Here is a tiny trained network, its code and every weight. The questions are about switching its units off for an input and a target symbol, where a switched-off unit gives its printed mean instead of its output.

import numpy as np


def w(rows, s, z=0):
    codes = np.array(rows[::2]) - 128.0
    scale = np.full(codes.shape[1], s)
    scale[-1] = z or s
    return codes * scale


def norm(h):
    return h / np.sqrt((h * h).mean(-1, keepdims=True) + 1e-5)


def f(y):
    return np.maximum(y, 0)


def softmax(a):
    e = np.exp(a - a.max(-1, keepdims=True))
    return e / e.sum(-1, keepdims=True)


def log_softmax(a):
    a = a - a.max(-1, keepdims=True)
    return a - np.log(np.exp(a).sum(-1, keepdims=True))


def net(x, mask):
    ids = ['βγηλμω'.index(c) for c in x.split()]
    T = len(ids)
    res = E[ids] + P[:T]
    u = 0
    for l in range(2):
        r = norm(res)
        for j in range(2):
            rows = slice(3 * j, 3 * j + 3)
            q, k, v = (r @ M[l][rows].T for M in (Q, K, V))
            z = softmax(np.where(np.tri(T) > 0, q @ k.T / 3**0.5, -1e9)) @ v
            o = O[l][rows]
            res = res + np.where(mask[u + j], z, o[:, -1]) @ o[:, :-1]
        u += 2
        y = f(norm(res) @ A[l][:, :-1].T + A[l][:, -1])
        res = res + np.where(mask[u : u + 4], y, B[l][:, -1]) @ B[l][:, :-1]
        u += 4
    return log_softmax(norm(res)[-1] @ U[:, :-1].T + U[:, -1])


Q, K, V, O, A, B = {}, {}, {}, {}, {}, {}
E = w([
[130,102,183,174,158,169,110,115,194],'β',
[135,121,129,88,69,80,96,100,239],'γ',
[117,127,157,148,137,85,15,195,162],'η',
[131,169,40,63,106,175,96,117,149],'λ',
[178,167,149,118,142,180,35,74,1],'μ',
[231,139,113,217,136,112,146,200,83],'ω',
],0.016)
P = w([
[147,158,135,106,18,231,99,173,98],'0',
[142,3,112,24,89,222,109,110,67],'1',
[107,31,70,89,44,212,80,79,59],'2',
[121,115,114,39,42,210,111,154,70],'3',
[142,169,74,128,76,170,73,103,114],'4',
[164,145,78,125,141,127,67,74,125],'5',
[113,201,125,85,97,147,99,118,107],'6',
[91,189,154,62,86,148,122,121,93],'7',
[90,195,170,60,91,138,135,128,94],'8',
[131,165,156,59,157,106,124,106,106],'9',
[146,142,144,69,191,96,120,93,105],'10',
],0.0055)
Q[0] = w([
[146,114,127,130,85,84,52,190,53],'L0H1',
[128,148,30,116,73,7,194,151,47],'L0H1',
[105,131,151,124,153,228,131,111,150],'L0H1',
[161,115,159,102,76,153,105,104,135],'L0H2',
[81,26,154,124,152,113,166,190,69],'L0H2',
[213,22,135,78,48,161,158,162,138],'L0H2',
],0.012)
K[0] = w([
[192,131,164,156,146,104,91,151,93],'L0H1',
[191,200,51,96,168,64,129,180,127],'L0H1',
[66,123,130,119,119,199,161,80,99],'L0H1',
[135,154,164,65,155,134,142,118,131],'L0H2',
[105,129,143,169,204,116,157,164,164],'L0H2',
[93,80,152,165,199,176,245,96,142],'L0H2',
],0.011)
V[0] = w([
[121,177,51,175,235,235,96,173,76],'L0H1',
[181,150,190,218,182,17,129,88,194],'L0H1',
[195,138,21,86,97,111,52,119,120],'L0H1',
[117,194,124,124,76,87,95,127,109],'L0H2',
[175,179,143,124,85,149,192,1,138],'L0H2',
[104,110,169,45,177,169,85,92,144],'L0H2',
],0.0098)
O[0] = w([
[182,201,118,104,192,163,83,39,194,139],'L0H1',
[42,167,99,183,88,176,119,162,149,86],'L0H1',
[199,254,124,160,132,42,128,153,61,255],'L0H1',
[93,40,152,33,109,132,156,117,38,189],'L0H2',
[179,96,121,76,117,202,133,101,133,134],'L0H2',
[72,137,84,219,116,136,75,109,82,229],'L0H2',
],0.0065,0.0071)
A[0] = w([
[76,109,119,132,119,59,161,196,126,92],'L0N1',
[127,125,97,112,114,205,106,185,27,251],'L0N2',
[105,112,113,41,109,119,56,118,191,173],'L0N3',
[113,7,209,116,238,86,171,53,144,84],'L0N4',
],0.017,0.0015)
B[0] = w([
[82,115,97,57,124,87,129,149,1,240],'L0N1',
[179,230,118,177,203,107,106,71,218,228],'L0N2',
[60,204,108,233,156,111,102,103,173,254],'L0N3',
[52,18,34,26,240,47,81,203,168,158],'L0N4',
],0.0097,0.0092)
Q[1] = w([
[145,129,146,128,187,120,87,134,83],'L1H1',
[154,50,178,21,194,209,131,121,150],'L1H1',
[138,71,111,111,82,127,172,160,203],'L1H1',
[100,120,69,176,79,139,121,132,157],'L1H2',
[157,115,157,101,102,166,132,136,7],'L1H2',
[67,115,124,193,156,156,75,78,106],'L1H2',
],0.018)
K[1] = w([
[103,141,190,135,109,191,175,91,119],'L1H1',
[150,238,108,246,58,111,132,142,77],'L1H1',
[151,158,110,119,141,57,165,145,122],'L1H1',
[100,141,176,149,39,202,153,150,124],'L1H2',
[139,105,176,129,126,4,109,98,44],'L1H2',
[86,102,180,137,149,176,51,86,84],'L1H2',
],0.016)
V[1] = w([
[168,169,131,146,134,81,99,85,19],'L1H1',
[107,166,69,245,35,163,65,141,123],'L1H1',
[107,192,228,146,59,186,139,104,100],'L1H1',
[76,32,102,99,165,143,189,155,224],'L1H2',
[163,41,97,66,142,31,94,168,150],'L1H2',
[77,33,200,138,66,207,172,100,46],'L1H2',
],0.013)
O[1] = w([
[192,115,117,175,86,169,130,117,195,156],'L1H1',
[140,19,230,101,135,203,130,105,81,195],'L1H1',
[149,156,166,175,123,174,108,82,64,80],'L1H1',
[246,152,104,128,95,180,120,83,124,73],'L1H2',
[116,124,214,163,153,168,106,77,86,111],'L1H2',
[163,197,104,177,172,99,130,103,254,1],'L1H2',
],0.0095,0.015)
A[1] = w([
[185,199,198,230,90,195,52,23,125,4],'L1N1',
[189,149,136,168,94,121,211,245,154,64],'L1N2',
[80,123,111,144,37,77,253,87,160,75],'L1N3',
[125,117,109,89,108,172,89,89,68,122],'L1N4',
],0.022,0.004)
B[1] = w([
[7,244,212,172,178,75,153,95,221,214],'L1N1',
[165,136,183,90,119,107,202,217,185,145],'L1N2',
[142,116,98,135,17,91,207,20,160,168],'L1N3',
[178,161,91,162,139,122,135,131,156,249],'L1N4',
],0.02,0.016)
U = w([
[139,70,143,154,141,188,100,134,176,138],'β',
[122,119,148,159,18,97,210,57,109,98],'γ',
[23,141,157,56,106,172,30,190,49,253],'η',
[220,248,76,140,113,171,102,141,68,141],'λ',
[74,240,209,201,171,142,167,123,205,76],'μ',
[178,150,232,129,84,149,212,253,155,77],'ω',
],0.005,0.0029)

Each question gives the input, a string of symbols that net reads in full, and the target symbol t.
The units are the heads (3 rows each of Q, K, V and O) and the neurons (one row each of A and B). Each row of codes is followed by its name. A weight is (code - 128) times the scale printed after its matrix; where a second scale follows, it is the last column's (O, A, B and U).
mask holds one flag per unit, layer by layer, with each layer's heads first. A switched-off unit (its flag False) gives its mean, the last column of its rows in O or B, instead of its output. The means were averaged over made-up inputs and are rounded, as every weight is.
A unit's drop is (log p(t) with every unit on - log p(t) with that unit switched off) / (log p(t) with every unit on - log p(t) with every unit switched off).
The circuit of an input: a set's keep is (log p(t) with only the set's units on - log p(t) with every unit switched off) / (log p(t) with every unit on - log p(t) with every unit switched off). Starting from all 12 units, units are removed one at a time, each time the one whose removal leaves the highest keep (on an exact tie, the one counted first), for as long as the keep stays at least 0.8.
units of the circuit, in order: the units of the circuit, biggest drop first
unit that matters most: the unit with the biggest drop
top k neurons: the k neurons with the biggest drops, biggest first
k most important neurons of layer l: the k neurons of layer l with the biggest drops, biggest first
which heads matter: for each layer, one digit per head in row order, 1 if its drop is at least 0.15 and else 0, layers parted by /
drop of u: that unit's drop, to one decimal
input λ γ μ η γ γ γ, target γ: which heads matter -> 10 / 10
input β μ γ λ γ γ μ, target λ: 2 most important neurons of layer 1 -> [L1N4, L1N1]
input γ γ ω μ γ β μ μ γ μ μ, target η: which heads matter -> 10 / 11
input η μ β η γ γ ω μ η ω μ, target η: which heads matter -> 11 / 11
input β μ λ η β γ, target γ: units of the circuit, in order -> [L0N4, L1N3, L1H2]
input η ω ω, target ω: which heads matter -> 01 / 10
input γ γ γ η, target η: unit that matters most -> L1H2
input ω μ ω ω β λ γ ω, target η: which heads matter -> 11 / 01
input β γ λ γ γ, target η: top 3 neurons -> [L0N1, L1N1, L1N3]
input λ β β ω λ ω η η λ, target η: units of the circuit, in order -> [L1H2, L1N1]
input ω γ β λ β λ γ ω, target ω: units of the circuit, in order -> [L0H2, L1N2, L1N1]
input ω β μ ω λ η γ ω η γ μ, target λ: 2 most important neurons of layer 0 -> [L0N3, L0N1]
input γ γ γ ω η γ λ λ, target λ: top 2 neurons -> [L1N1, L1N4]
input γ β λ λ γ, target λ: top 3 neurons -> [L0N3, L1N1, L1N4]
input μ γ ω μ γ γ η β η η, target η: top 3 neurons -> [L0N1, L0N4, L0N2]
input λ λ λ β β η ω β γ λ, target η: top 3 neurons -> [L0N2, L0N3, L1N3]
input γ ω γ β μ γ γ β, target β: which heads matter -> 10 / 01
input μ μ ω γ λ γ λ β λ ω, target λ: which heads matter -> 11 / 11
input γ ω λ ω β η γ, target λ: unit that matters most -> L0N3
input γ ω λ μ λ η γ η ω β ω, target η: which heads matter -> 11 / 10
input γ ω η μ ω γ ω γ γ η λ, target λ: drop of L0H1 -> 1.3
